Below are the code and all the weights of a small trained network. Each question names an input and a class and asks about switching units off, where a switched-off unit gives its printed mean instead of its output.

import numpy as np


def w(rows, s, z=0):
    codes = np.array(rows[::2]) - 128.0
    scale = np.full(codes.shape[1], s)
    scale[-1] = z or s
    return codes * scale


def f(y):
    return np.maximum(y, 0)


def log_softmax(a):
    a = a - a.max(-1, keepdims=True)
    return a - np.log(np.exp(a).sum(-1, keepdims=True))


def net(x, mask):
    res = np.array(x, float).reshape(1, 5) / 4 @ E
    y = f(res @ A[0][:, :-1].T + A[0][:, -1])
    res = res + np.where(mask, y, B[0][:, -1]) @ B[0][:, :-1]
    return log_softmax(res[-1] @ U[:, :-1].T + U[:, -1])


A, B = {}, {}
E = w([
[64,119,128,172,67,254,133,224,121,109],'x0',
[124,108,125,108,127,127,130,133,125,128],'x1',
[128,131,142,137,133,135,131,111,104,126],'x2',
[143,141,16,98,87,173,35,74,107,211],'x3',
[149,200,113,58,128,206,151,62,182,25],'x4',
],0.0096)
A[0] = w([
[161,153,125,99,119,159,131,140,133,57,78],'n0',
[150,127,131,127,130,114,133,117,129,124,26],'n1',
[111,144,139,133,119,109,140,140,156,132,94],'n2',
[97,116,70,123,94,155,98,84,129,173,143],'n3',
[113,132,130,147,126,163,145,150,121,132,38],'n4',
[100,137,120,111,125,150,115,90,152,94,101],'n5',
[160,137,71,105,132,192,102,131,93,192,160],'n6',
[148,98,119,125,103,131,107,129,122,112,134],'n7',
[105,123,190,155,135,98,186,173,134,46,164],'n8',
[105,99,158,192,131,80,120,214,93,222,70],'n9',
[149,120,178,131,152,88,175,192,128,82,164],'n10',
[128,149,121,107,130,163,146,112,161,61,110],'n11',
[101,112,128,160,98,250,135,233,114,123,17],'n12',
[149,128,121,105,156,22,140,83,137,129,2],'n13',
[119,130,112,115,146,178,138,100,153,78,110],'n14',
],0.016,0.003)
B[0] = w([
[173,93,113,90,109,153,151,121,74,116,188],'n0',
[146,151,108,149,120,98,128,131,151,125,140],'n1',
[116,121,140,131,118,161,116,87,104,130,142],'n2',
[100,120,132,139,139,172,67,150,116,170,217],'n3',
[113,132,109,85,134,84,136,128,161,123,157],'n4',
[144,100,147,159,147,126,164,168,81,135,173],'n5',
[105,145,117,136,128,184,84,154,185,163,226],'n6',
[148,167,117,158,115,137,130,110,127,139,144],'n7',
[106,152,116,167,135,193,61,150,147,182,232],'n8',
[174,105,119,104,97,184,232,162,64,75,240],'n9',
[104,125,96,115,120,164,58,129,154,185,212],'n10',
[131,108,129,143,121,144,204,168,103,100,199],'n11',
[132,149,158,124,167,2,106,50,161,105,253],'n12',
[107,144,161,127,148,35,123,79,163,88,215],'n13',
[143,123,115,114,83,136,177,155,97,116,190],'n14',
],0.016,0.019)
U = w([
[94,139,87,147,115,186,64,163,172,182,254],'0',
[178,92,107,88,88,144,248,175,97,67,40],'1',
[122,150,153,104,152,1,134,51,186,73,58],'2',
],0.0099,0.00095)

Each question gives the input, the list of numbers given to net, and the class t.
The units are the neurons (one row each of A and B). Each row of codes is followed by its name. A weight is (code - 128) times the scale printed after its matrix; where a second scale follows, it is the last column's (A, B and U).
mask holds one flag per neuron, in row order. A switched-off neuron (its flag False) gives its mean, the last column of its row in B, instead of its output. The means were averaged over made-up inputs and are rounded, as every weight is.
A unit's drop is (log p(t) with every unit on - log p(t) with that unit switched off) / (log p(t) with every unit on - log p(t) with every unit switched off).
The circuit of an input: a set's keep is (log p(t) with only the set's units on - log p(t) with every unit switched off) / (log p(t) with every unit on - log p(t) with every unit switched off). Starting from the 12 units with the biggest drops (on a tie, the unit counted first), units are removed one at a time, each time the one whose removal leaves the highest keep (on an exact tie, the one counted first), for as long as the keep stays at least 0.8.
units of the circuit, in order: the units of the circuit, biggest drop first
unit that matters most: the unit with the biggest drop
k most important neurons: the k neurons with the biggest drops, biggest first
drop when u is switched off: that unit's drop, to one decimal
input [4,1,0,-8,6], class 0: unit that matters most -> n8
input [2,-8,7,-1,1], class 2: 4 most important neurons -> (n9, n6, n3, n10)
input [5,-4,1,6,7], class 1: 3 most important neurons -> (n8, n11, n14)
input [-8,6,5,6,-6], class 2: 2 most important neurons -> (n13, n8)
input [8,-8,-6,3,8], class 1: 4 most important neurons -> (n11, n14, n0, n13)
input [7,-4,0,6,1], class 2: 2 most important neurons -> (n12, n8)
input [4,6,-1,-8,7], class 0: 3 most important neurons -> (n8, n10, n9)
input [6,8,1,-7,1], class 0: 2 most important neurons -> (n8, n10)
input [6,7,1,-5,-1], class 2: 2 most important neurons -> (n12, n6)
input [-5,2,8,-5,-7], class 1: 2 most important neurons -> (n9, n12)
input [-5,4,-8,-5,-3], class 0: 3 most important neurons -> (n12, n10, n8)
input [-4,-6,6,-5,-6], class 1: 3 most important neurons -> (n9, n6, n3)
input [0,4,5,-4,-5], class 1: 2 most important neurons -> (n9, n6)
input [-2,4,1,4,-7], class 1: units of the circuit, in order -> (n9)
input [6,6,-6,5,-3], class 2: drop when n8 is switched off -> 0.4
input [8,-1,7,7,4], class 2: drop when n8 is switched off -> 0.4
input [8,-3,8,2,2], class 2: drop when n12 is switched off -> 0.6
input [6,1,-2,1,3], class 2: drop when n3 is switched off -> 0.0
